Below are the code and all the weights of a small trained network. Each question names an input and a class and asks about switching units off, where a switched-off unit gives its printed mean instead of its output.

import numpy as np


def w(rows, s, z=0):
    codes = np.array(rows[::2]) - 128.0
    scale = np.full(codes.shape[1], s)
    scale[-1] = z or s
    return codes * scale


def f(y):
    return y / 2 * (1 + np.tanh(0.7978845608 * (y + 0.044715 * y**3)))


def log_softmax(a):
    a = a - a.max(-1, keepdims=True)
    return a - np.log(np.exp(a).sum(-1, keepdims=True))


def net(x, mask):
    res = np.array(x, float).reshape(1, 3) / 4 @ E
    y = f(res @ A[0][:, :-1].T + A[0][:, -1])
    res = res + np.where(mask, y, B[0][:, -1]) @ B[0][:, :-1]
    return log_softmax(res[-1] @ U[:, :-1].T + U[:, -1])


A, B = {}, {}
E = w([
[116,160,251,97,116],'x0',
[89,237,78,36,90],'x1',
[253,205,130,145,153],'x2',
],0.0056)
A[0] = w([
[148,87,151,174,136,115],'N1',
[144,101,41,136,139,94],'N2',
[127,126,113,123,145,180],'N3',
[145,68,151,167,138,90],'N4',
[131,126,125,120,110,40],'N5',
[141,102,34,151,120,97],'N6',
[112,154,241,109,122,102],'N7',
[120,133,139,119,135,62],'N8',
[238,171,132,146,113,103],'N9',
[81,210,90,89,128,105],'N10',
[143,102,43,144,127,93],'N11',
[150,81,146,147,140,97],'N12',
[155,76,160,201,111,107],'N13',
[116,145,158,145,120,119],'N14',
[89,215,79,94,105,106],'N15',
[235,175,134,138,139,100],'N16',
[94,192,87,60,139,117],'N17',
[34,82,129,123,113,105],'N18',
[30,72,129,115,117,100],'N19',
[129,126,140,124,135,253],'N20',
[139,108,16,162,122,103],'N21',
[56,92,133,114,123,114],'N22',
[121,143,192,113,122,100],'N23',
[146,118,126,98,144,124],'N24',
[106,159,249,115,119,102],'N25',
[125,119,143,110,124,57],'N26',
[187,20,169,166,148,107],'N27',
[127,104,148,155,155,86],'N28',
],0.011,0.0055)
B[0] = w([
[98,145,154,96,89,174],'N1',
[153,68,174,107,188,178],'N2',
[144,112,112,152,104,173],'N3',
[85,159,193,84,111,171],'N4',
[101,139,170,95,173,92],'N5',
[161,63,179,106,195,188],'N6',
[170,28,176,105,202,198],'N7',
[117,132,155,111,160,99],'N8',
[62,214,89,139,242,232],'N9',
[79,153,207,80,83,212],'N10',
[156,74,178,108,189,175],'N11',
[102,147,167,95,113,149],'N12',
[93,156,180,82,76,199],'N13',
[133,108,136,124,137,129],'N14',
[77,153,220,83,72,225],'N15',
[64,220,91,135,250,234],'N16',
[91,149,198,86,69,219],'N17',
[103,220,93,144,221,207],'N18',
[90,229,87,138,237,216],'N19',
[190,93,23,199,14,251],'N20',
[174,33,187,115,193,214],'N21',
[115,179,98,148,186,182],'N22',
[142,87,163,116,173,146],'N23',
[122,134,126,126,132,127],'N24',
[181,20,180,107,205,207],'N25',
[110,135,165,100,178,98],'N26',
[77,175,207,71,39,253],'N27',
[100,137,160,87,129,129],'N28',
],0.023,0.0042)
U = w([
[96,135,185,95,44,63],'0',
[109,177,78,176,210,121],'1',
[195,1,167,132,179,107],'2',
[173,94,43,216,23,251],'3',
],0.0093,0.0025)

Each question gives the input, the list of numbers given to net, and the class t.
The units are the neurons (one row each of A and B). Each row of codes is followed by its name. A weight is (code - 128) times the scale printed after its matrix; where a second scale follows, it is the last column's (A, B and U).
mask holds one flag per neuron, in row order. A switched-off neuron (its flag False) gives its mean, the last column of its row in B, instead of its output. The means were averaged over made-up inputs and are rounded, as every weight is.
A unit's drop is (log p(t) with every unit on - log p(t) with that unit switched off) / (log p(t) with every unit on - log p(t) with every unit switched off).
The circuit of an input: a set's keep is (log p(t) with only the set's units on - log p(t) with every unit switched off) / (log p(t) with every unit on - log p(t) with every unit switched off). Starting from the 12 units with the biggest drops (on a tie, the unit counted first), units are removed one at a time, each time the one whose removal leaves the highest keep (on an exact tie, the one counted first), for as long as the keep stays at least 0.8.
circuit, biggest first: the units of the circuit, biggest drop first
top k neurons: the k neurons with the biggest drops, biggest first
drop of u: that unit's drop, to one decimal
input [5,-3,-1], class 2: circuit, biggest first : N25
input [-4,0,3], class 2: top 3 neurons : N19, N18, N21
input [2,-1,-3], class 3: top 2 neurons : N16, N9
input [8,1,-8], class 1: top 3 neurons : N19, N18, N22
input [8,0,-6], class 2: top 2 neurons : N25, N7
input [-3,-1,0], class 3: top 2 neurons : N25, N7
input [5,7,-8], class 1: top 4 neurons : N19, N18, N22, N27
input [-6,6,6], class 0: top 2 neurons : N15, N17
input [-4,-7,6], class 0: top 2 neurons : N27, N13
input [0,-8,7], class 0: top 2 neurons : N27, N13
input [5,-5,-6], class 1: top 2 neurons : N19, N18
input [3,-3,-4], class 1: top 3 neurons : N19, N18, N15
input [-7,-1,6], class 2: top 2 neurons : N21, N6
input [-8,5,6], class 2: circuit, biggest first : N21
input [-6,-7,6], class 0: drop of N13 : 0.1
input [-2,-6,-8], class 1: drop of N19 : 2.3
input [-6,-8,-7], class 0: drop of N27 : 2.6
